Here is a tiny trained network, its code and every weight. The questions are about switching its units off for an input and a class, where a switched-off unit gives its printed mean instead of its output.

import numpy as np


def w(rows, s, z=0):
    codes = np.array(rows[::2]) - 128.0
    scale = np.full(codes.shape[1], s)
    scale[-1] = z or s
    return codes * scale


def norm(h):
    return h / np.sqrt((h * h).mean(-1, keepdims=True) + 1e-5)


def f(y):
    return np.maximum(y, 0)


def log_softmax(a):
    a = a - a.max(-1, keepdims=True)
    return a - np.log(np.exp(a).sum(-1, keepdims=True))


def net(x, mask):
    res = np.array(x, float).reshape(1, 5) / 4 @ E
    u = 0
    for l in range(4):
        y = f(norm(res) @ A[l][:, :-1].T + A[l][:, -1])
        res = res + np.where(mask[u : u + 6], y, B[l][:, -1]) @ B[l][:, :-1]
        u += 6
    return log_softmax(norm(res)[-1] @ U[:, :-1].T + U[:, -1])


A, B = {}, {}
E = w([
[70,76,232,70,204],'x0',
[96,175,104,156,52],'x1',
[97,174,105,89,109],'x2',
[227,176,137,178,179],'x3',
[168,6,252,42,41],'x4',
],0.0036)
A[0] = w([
[160,171,112,150,142,77],'L0N0',
[96,100,161,119,173,83],'L0N1',
[255,163,126,75,188,255],'L0N2',
[73,108,162,175,150,65],'L0N3',
[92,77,123,161,115,19],'L0N4',
[162,88,151,191,123,118],'L0N5',
],0.0078,0.00097)
B[0] = w([
[175,151,196,183,43,195],'L0N0',
[253,117,65,188,249,194],'L0N1',
[68,109,192,218,137,253],'L0N2',
[57,209,174,86,208,175],'L0N3',
[237,243,56,36,64,157],'L0N4',
[54,137,71,72,113,178],'L0N5',
],0.0053,0.0039)
A[1] = w([
[179,67,93,79,83,137],'L1N0',
[145,175,137,190,107,154],'L1N1',
[165,100,101,92,43,246],'L1N2',
[133,83,158,253,107,141],'L1N3',
[72,180,166,177,123,104],'L1N4',
[81,126,109,125,126,96],'L1N5',
],0.0075,0.0014)
B[1] = w([
[47,158,197,136,123,190],'L1N0',
[161,147,61,48,67,231],'L1N1',
[19,55,254,129,49,224],'L1N2',
[16,162,125,158,188,253],'L1N3',
[174,98,62,72,119,220],'L1N4',
[63,87,128,128,199,149],'L1N5',
],0.0064,0.0043)
A[2] = w([
[40,127,12,224,52,179],'L2N0',
[153,133,77,155,144,140],'L2N1',
[147,185,140,254,76,192],'L2N2',
[190,157,149,119,200,206],'L2N3',
[204,148,112,148,37,2],'L2N4',
[114,155,124,243,135,205],'L2N5',
],0.0068,0.00089)
B[2] = w([
[153,88,140,70,107,254],'L2N0',
[145,94,122,111,2,159],'L2N1',
[121,219,122,19,175,183],'L2N2',
[87,63,62,103,228,174],'L2N3',
[130,143,98,117,146,149],'L2N4',
[107,205,112,40,130,188],'L2N5',
],0.0066,0.0061)
A[3] = w([
[128,82,185,140,187,174],'L3N0',
[146,121,126,140,122,109],'L3N1',
[155,121,3,25,87,7],'L3N2',
[143,46,198,11,194,133],'L3N3',
[106,120,157,157,208,233],'L3N4',
[145,178,139,149,41,88],'L3N5',
],0.0059,0.0013)
B[3] = w([
[121,155,114,195,100,192],'L3N0',
[221,89,179,151,117,128],'L3N1',
[96,238,174,22,195,251],'L3N2',
[220,24,18,194,117,252],'L3N3',
[34,109,145,255,125,206],'L3N4',
[148,48,130,141,252,164],'L3N5',
],0.005,0.0046)
U = w([
[251,153,115,129,104,30],'0',
[168,183,76,166,65,3],'1',
[131,250,49,2,121,214],'2',
[207,108,72,205,103,162],'3',
[83,79,175,119,27,182],'4',
[71,107,64,160,229,130],'5',
[188,170,190,154,195,81],'6',
],0.0096,0.0048)

Each question gives the input, the list of numbers given to net, and the class t.
The units are the neurons (one row each of A and B). Each row of codes is followed by its name. A weight is (code - 128) times the scale printed after its matrix; where a second scale follows, it is the last column's (A, B and U).
mask holds one flag per neuron, layer by layer. A switched-off neuron (its flag False) gives its mean, the last column of its row in B, instead of its output. The means were averaged over made-up inputs and are rounded, as every weight is.
A unit's drop is (log p(t) with every unit on - log p(t) with that unit switched off) / (log p(t) with every unit on - log p(t) with every unit switched off).
unit that matters most: the unit with the biggest drop
top k neurons: the k neurons with the biggest drops, biggest first
top k neurons in layer l: the k neurons of layer l with the biggest drops, biggest first
drop when u is switched off: that unit's drop, to one decimal
input [8,4,5,-7,0], class 5: top neuron in layer 2	[L2N0]
input [0,-6,7,3,6], class 5: top 2 neurons in layer 2	[L2N0 L2N1]
input [-2,-3,6,1,4], class 4: top 3 neurons	[L0N1 L0N3 L2N3]
input [6,-4,4,-7,5], class 3: top 2 neurons	[L3N3 L0N1]
input [4,0,8,7,6], class 3: top 2 neurons in layer 3	[L3N3 L3N2]
input [-1,-4,4,3,1], class 5: top 4 neurons	[L1N3 L0N2 L0N4 L3N2]
input [1,6,3,4,3], class 4: top 2 neurons	[L1N2 L0N3]
input [8,-2,6,-8,4], class 3: top 2 neurons	[L3N3 L0N1]
input [5,-2,-7,3,3], class 5: top 2 neurons in layer 0	[L0N1 L0N2]
input [-1,-7,1,4,8], class 5: top 3 neurons in layer 1	[L1N1 L1N2 L1N3]
input [0,5,6,0,2], class 4: top 2 neurons	[L1N2 L0N2]
input [1,-3,4,-4,0], class 3: top 2 neurons	[L3N3 L1N1]
input [5,-4,-1,4,7], class 3: top 2 neurons	[L3N3 L3N2]
input [8,0,4,0,1], class 5: unit that matters most	L2N3
input [-2,4,0,1,2], class 4: drop when L1N2 is switched off	0.8
input [8,3,4,8,8], class 3: drop when L1N2 is switched off	0.1
input [5,-4,8,-2,2], class 3: drop when L3N3 is switched off	0.4
